Look-ups in named tables: a row name and a column name give one cell, copied from the table.

zup.csv
,dup,zedivo,mup
kel,129,154,233
menined,147,146,177
dab,165,170,176
panu,159,184,212
fis,164,176,199
gek,153,183,244
patu,156,135,208
kudanur,135,180,102
fomepa,158,88,184
siner,176,171,152
tisuk,157,122,213
sonirun,180,163,185
gusa,195,138,148
non,153,43,82

mup of gek = 244
mup of siner = 152
mup of kudanur = 102
mup of panu = 212
dup of patu = 156
mup of sonirun = 185
mup of fis = 199
zedivo of sonirun = 163
zedivo of kel = 154

pepipuf:
        lila  gup  zag  forel  nubamok  kuzet  direveg  luk  zuseto
zud      179  168  121    132      236    167      180  191      58
bubino   184  138  207    211      159    192      168  182     218
zurim    186  209  201    223      183    205      160  162     138
val      127  147  198    252      122    210      201  155     172

val, zag => 198
zud, lila => 179
bubino, kuzet => 192
zurim, luk => 162
zurim, forel => 223
zud, zuseto => 58
val, lila => 127
zurim, direveg => 160
zud, direveg => 180
zurim, zag => 201
zud, forel => 132
zurim, kuzet => 205
zurim, nubamok => 183
zurim, gup => 209
bubino, lila => 184
Which row has the largest kuzet? val

siko =
	bebul	fedaves	zenifo	gavilap	nidote
povepi	61833	50497	70370	49562	47691
pumepuz	71609	41781	59770	35203	97557
viv	45641	52087	45536	63026	62870
pir	44195	53261	50157	38809	49245
bukuf	34889	58865	64227	30625	56659
mivufu	75832	46466	82300	32899	45419
piza	63882	43140	28580	57600	35110
zil	59732	49186	61254	47328	56628
nipavi	66945	41521	47355	31274	94185
kem	57618	39784	24090	25085	78828
fabukon	41292	52246	38752	68166	65087
ramosat	63816	43043	42995	29945	87185

gavilap of pir is 38809
fedaves of piza is 43140
fedaves of pumepuz is 41781
fedaves of bukuf is 58865
fedaves of kem is 39784
nidote of kem is 78828
bebul of kem is 57618
zenifo of mivufu is 82300
Row with the largest zenifo: mivufu

zul:
         punifek  paf  zes  devul  sutupe
pir          6.0  6.0  5.6    8.2     6.0
tal          6.4  5.6  5.3    7.2     6.0
tolatu       4.5  5.7  6.3    7.7     6.0
bidek        5.2  6.2  6.5    6.4     6.1
gepe         6.8  6.3  7.3    3.7     5.9
tuboper      5.0  5.9  2.0    8.2     6.0
gedudod      8.6  6.7  5.5    8.1     6.0
fumup        7.6  6.3  7.3    6.0     6.4
mifum        7.2  6.2  5.7    6.0     5.9
ses          7.9  5.6  7.7    7.3     6.1
zikazo       5.1  6.6  6.6    6.4     5.8
gam          5.4  6.5  5.9    8.3     6.1

What is the devul of ses in zul? 7.3
What is the punifek of tuboper in zul? 5.0
What is the punifek of zikazo in zul? 5.1
What is the devul of fumup in zul? 6.0
What is the punifek of gepe in zul? 6.8
What is the paf of tuboper in zul? 5.9
What is the paf of gepe in zul? 6.3
What is the zes of mifum in zul? 5.7
What is the paf of fumup in zul? 6.3
What is the zes of ses in zul? 7.7
What is the sutupe of tal in zul? 6.0
What is the zes of fumup in zul? 7.3
What is the devul of pir in zul? 8.2
What is the sutupe of tolatu in zul? 6.0
Row with the largest punifek: gedudod

nezimu:
,zutum,vibezef
dobigi,670,459
sobu,81,838
dokifog,247,342
gelo,613,781
variv,258,436
nipekav,928,684
kogus,109,415
kurizas,412,207
panuzu,451,114
dom,536,486
rikub,592,52
gulus,783,498
pid,443,112
kezutim,572,659

zutum of dokifog is 247
zutum of dom is 536
zutum of nipekav is 928
zutum of panuzu is 451
zutum of gelo is 613
zutum of pid is 443
vibezef of dokifog is 342
Row with the largest vibezef: sobu

vivovag
           fut  pizuf    kas    nik  pareter  tanad    los    zin  ponunok
nokivat  33869  58897  33669  23860    36378  23215  43181  39420    57414
nit      37349  44688  14201  41717    60002  23720  21026  22681    76053
sugag    47080  36766  62097  64631    61140  48501  45308  27372    43478
zunabep  35710  47117  36975  31899    33924  44154  28820  41344    36887

What is the ponunok of zunabep in vivovag?
36887
What is the nik of nit in vivovag?
41717
What is the tanad of nokivat in vivovag?
23215
What is the fut of zunabep in vivovag?
35710
What is the fut of nokivat in vivovag?
33869
What is the tanad of sugag in vivovag?
48501
What is the los of zunabep in vivovag?
28820
What is the pareter of zunabep in vivovag?
33924
What is the fut of nit in vivovag?
37349
What is the kas of zunabep in vivovag?
36975
What is the nik of nokivat in vivovag?
23860
What is the pizuf of nokivat in vivovag?
58897
What is the pizuf of zunabep in vivovag?
47117
What is the ponunok of nokivat in vivovag?
57414
What is the los of sugag in vivovag?
45308
What is the kas of nit in vivovag?
14201
What is the tanad of nit in vivovag?
23720
What is the nik of sugag in vivovag?
64631
What is the fut of sugag in vivovag?
47080
What is the los of nit in vivovag?
21026

vis:
	ledo	biz	zusi
dudu	0.1	0.1	0.0
let	0.0	0.0	0.9
nos	0.2	0.1	0.1
kog	0.6	0.1	0.1
gute	0.0	0.1	0.1
moduvo	0.1	0.1	0.1
bika	0.0	0.1	0.3
saf	0.1	0.1	0.1
niked	0.1	0.1	0.1
tomuge	0.1	0.1	0.1
rigerip	0.0	0.1	-0.7
miz	0.0	0.1	0.1
nes	0.0	0.1	0.0
rozake	0.0	0.1	0.1

What is the biz of saf in vis?
0.1
What is the ledo of dudu in vis?
0.1
What is the ledo of rigerip in vis?
0.0
What is the biz of gute in vis?
0.1
What is the biz of rigerip in vis?
0.1
What is the biz of moduvo in vis?
0.1
What is the zusi of niked in vis?
0.1
What is the biz of nes in vis?
0.1
What is the zusi of tomuge in vis?
0.1
What is the zusi of let in vis?
0.9
What is the ledo of let in vis?
0.0
What is the zusi of rozake in vis?
0.1
What is the ledo of kog in vis?
0.6
What is the ledo of moduvo in vis?
0.1
What is the ledo of gute in vis?
0.0
What is the zusi of nes in vis?
0.0
Row with the largest ledo: kog

